Here is a tiny trained network, its code and every weight. The questions are about switching its units off for an input and a target symbol, where a switched-off unit gives its printed mean instead of its output.

import numpy as np


def w(rows, s, z=0):
    codes = np.array(rows[::2]) - 128.0
    scale = np.full(codes.shape[1], s)
    scale[-1] = z or s
    return codes * scale


def softmax(a):
    e = np.exp(a - a.max(-1, keepdims=True))
    return e / e.sum(-1, keepdims=True)


def log_softmax(a):
    a = a - a.max(-1, keepdims=True)
    return a - np.log(np.exp(a).sum(-1, keepdims=True))


def net(x, mask):
    ids = ['αβγδεζηλμξπστφψω'.index(c) for c in x.split()]
    T = len(ids)
    res = E[ids] + P[:T]
    u = 0
    for l in range(2):
        r = res
        for j in range(3):
            rows = slice(3 * j, 3 * j + 3)
            q, k, v = (r @ M[l][rows].T for M in (Q, K, V))
            z = softmax(np.where(np.tri(T) > 0, q @ k.T / 3**0.5, -1e9)) @ v
            o = O[l][rows]
            res = res + np.where(mask[u + j], z, o[:, -1]) @ o[:, :-1]
        u += 3
    return log_softmax(res[-1] @ U[:, :-1].T + U[:, -1])


Q, K, V, O = {}, {}, {}, {}
E = w([
[107,111,199],'α',
[118,134,123],'β',
[171,151,115],'γ',
[206,77,111],'δ',
[42,107,126],'ε',
[78,108,198],'ζ',
[195,134,34],'η',
[135,144,133],'λ',
[140,138,134],'μ',
[83,47,76],'ξ',
[184,134,146],'π',
[77,118,70],'σ',
[149,153,161],'τ',
[69,249,89],'φ',
[131,154,129],'ψ',
[152,133,232],'ω',
],0.012)
P = w([
[99,2,217],'0',
[146,164,117],'1',
[138,161,118],'2',
[130,156,115],'3',
[129,150,112],'4',
[127,147,113],'5',
[127,144,113],'6',
[119,137,112],'7',
[122,133,113],'8',
],0.0065)
Q[0] = w([
[176,251,212],'0.h1',
[204,54,176],'0.h1',
[146,86,168],'0.h1',
[221,191,57],'0.h2',
[44,151,182],'0.h2',
[180,96,116],'0.h2',
[31,196,196],'0.h3',
[155,210,35],'0.h3',
[139,180,150],'0.h3',
],0.018)
K[0] = w([
[187,252,216],'0.h1',
[222,88,108],'0.h1',
[148,96,147],'0.h1',
[56,185,10],'0.h2',
[177,172,187],'0.h2',
[123,88,108],'0.h2',
[76,159,236],'0.h3',
[228,208,106],'0.h3',
[133,195,135],'0.h3',
],0.019)
V[0] = w([
[185,64,127],'0.h1',
[14,53,83],'0.h1',
[210,160,77],'0.h1',
[99,73,157],'0.h2',
[182,138,112],'0.h2',
[18,142,139],'0.h2',
[104,199,254],'0.h3',
[124,69,128],'0.h3',
[109,34,119],'0.h3',
],0.0096)
O[0] = w([
[122,40,133,176],'0.h1',
[255,171,163,5],'0.h1',
[16,117,156,107],'0.h1',
[200,84,147,157],'0.h2',
[83,140,148,130],'0.h2',
[186,148,43,94],'0.h2',
[225,215,179,201],'0.h3',
[140,59,156,162],'0.h3',
[127,27,144,166],'0.h3',
],0.0087,0.0028)
Q[1] = w([
[117,166,122],'1.h1',
[135,146,9],'1.h1',
[85,138,148],'1.h1',
[56,192,35],'1.h2',
[101,159,96],'1.h2',
[120,179,193],'1.h2',
[68,164,122],'1.h3',
[127,89,2],'1.h3',
[98,90,94],'1.h3',
],0.015)
K[1] = w([
[84,159,112],'1.h1',
[68,121,29],'1.h1',
[96,113,150],'1.h1',
[60,253,140],'1.h2',
[110,177,146],'1.h2',
[148,104,230],'1.h2',
[125,159,177],'1.h3',
[99,199,10],'1.h3',
[167,114,113],'1.h3',
],0.015)
V[1] = w([
[162,67,228],'1.h1',
[222,140,108],'1.h1',
[88,97,54],'1.h1',
[250,110,145],'1.h2',
[127,39,85],'1.h2',
[55,110,215],'1.h2',
[145,169,41],'1.h3',
[54,111,150],'1.h3',
[111,87,40],'1.h3',
],0.012)
O[1] = w([
[253,106,40,246],'1.h1',
[149,21,159,180],'1.h1',
[24,150,94,72],'1.h1',
[2,178,80,231],'1.h2',
[73,62,204,175],'1.h2',
[201,186,223,128],'1.h2',
[120,31,46,63],'1.h3',
[120,91,223,97],'1.h3',
[47,61,95,91],'1.h3',
],0.0091,0.012)
U = w([
[181,95,79,131],'α',
[91,77,108,203],'β',
[148,128,154,55],'γ',
[89,159,230,68],'δ',
[123,5,98,199],'ε',
[148,103,15,112],'ζ',
[191,5,204,83],'η',
[93,209,91,110],'λ',
[116,170,130,163],'μ',
[70,60,116,187],'ξ',
[118,221,154,254],'π',
[3,122,197,122],'σ',
[151,131,126,61],'τ',
[153,137,146,91],'φ',
[124,129,131,84],'ψ',
[240,157,117,100],'ω',
],0.005,0.0059)

Each question gives the input, a string of symbols that net reads in full, and the target symbol t.
The units are the heads (3 rows each of Q, K, V and O). Each row of codes is followed by its name. A weight is (code - 128) times the scale printed after its matrix; where a second scale follows, it is the last column's (O and U).
mask holds one flag per head, layer by layer. A switched-off head (its flag False) gives its mean, the last column of its rows in O, instead of its output. The means were averaged over made-up inputs and are rounded, as every weight is.
A unit's drop is (log p(t) with every unit on - log p(t) with that unit switched off) / (log p(t) with every unit on - log p(t) with every unit switched off).
The circuit of an input: a set's keep is (log p(t) with only the set's units on - log p(t) with every unit switched off) / (log p(t) with every unit on - log p(t) with every unit switched off). Starting from all 6 units, units are removed one at a time, each time the one whose removal leaves the highest keep (on an exact tie, the one counted first), for as long as the keep stays at least 0.8.
circuit, biggest first: the units of the circuit, biggest drop first
unit that matters most: the unit with the biggest drop
heads that matter: for each layer, one digit per head in row order, 1 if its drop is at least 0.15 and else 0, layers parted by /
input δ δ φ ω δ, target ζ: circuit, biggest first -> [0.h2 0.h3 1.h2 1.h3]
input σ φ δ ω ω ω ω, target σ: heads that matter -> 111 / 010
input ζ ζ γ ω η σ ε, target ζ: unit that matters most -> 1.h2
input ζ δ η α λ ψ ω η ω, target ζ: heads that matter -> 111 / 111
input ω δ ψ, target π: circuit, biggest first -> [0.h3 1.h3 0.h2]
input σ ζ φ ξ, target ε: circuit, biggest first -> [0.h1 0.h3 1.h3 1.h2]
input η δ β η φ β ζ, target η: circuit, biggest first -> [1.h2 0.h3]
input ξ γ μ ω δ η ω, target ξ: heads that matter -> 110 / 110
input λ ε ψ ω η, target ξ: heads that matter -> 001 / 101
input ε α ω ω φ ζ δ δ ω, target ε: heads that matter -> 111 / 110
input μ ω π ω μ δ δ δ, target η: circuit, biggest first -> [1.h2 0.h3 0.h1]
input ω φ δ ω ζ η, target ζ: circuit, biggest first -> [1.h2 1.h3 0.h3]
input ω ζ ω ε, target ω: circuit, biggest first -> [1.h1 0.h3 1.h3]
input η δ ξ ω ω ω ξ ζ, target η: circuit, biggest first -> [0.h3 1.h2]
input φ φ π ω τ α ω ω δ, target ζ: circuit, biggest first -> [0.h2 1.h2 0.h3 1.h3]
input ξ δ η α δ δ δ ε α, target ξ: circuit, biggest first -> [0.h1 1.h2 1.h1 0.h2]
input γ ω ω δ γ δ α ε δ, target ε: heads that matter -> 000 / 011
input λ ζ ε φ δ π ω ω η, target ζ: circuit, biggest first -> [1.h2 0.h3 1.h3]
input σ δ ω ζ, target σ: circuit, biggest first -> [0.h1 1.h2 0.h3 0.h2]
input ω π ε φ ω λ, target π: heads that matter -> 101 / 110
input λ ξ φ, target λ: heads that matter -> 111 / 111
input δ δ ω η α, target δ: heads that matter -> 111 / 011
input ω η ε δ ω π ζ, target ω: circuit, biggest first -> [1.h1 0.h3]
input α ω ω ω δ δ ω δ, target η: circuit, biggest first -> [0.h3 1.h2 0.h1]
input ω ω ζ ω ω ε ω δ, target ξ: unit that matters most -> 0.h2
input τ ω β φ ω δ ω φ, target π: unit that matters most -> 1.h1
input δ δ ω ζ, target δ: unit that matters most -> 0.h3
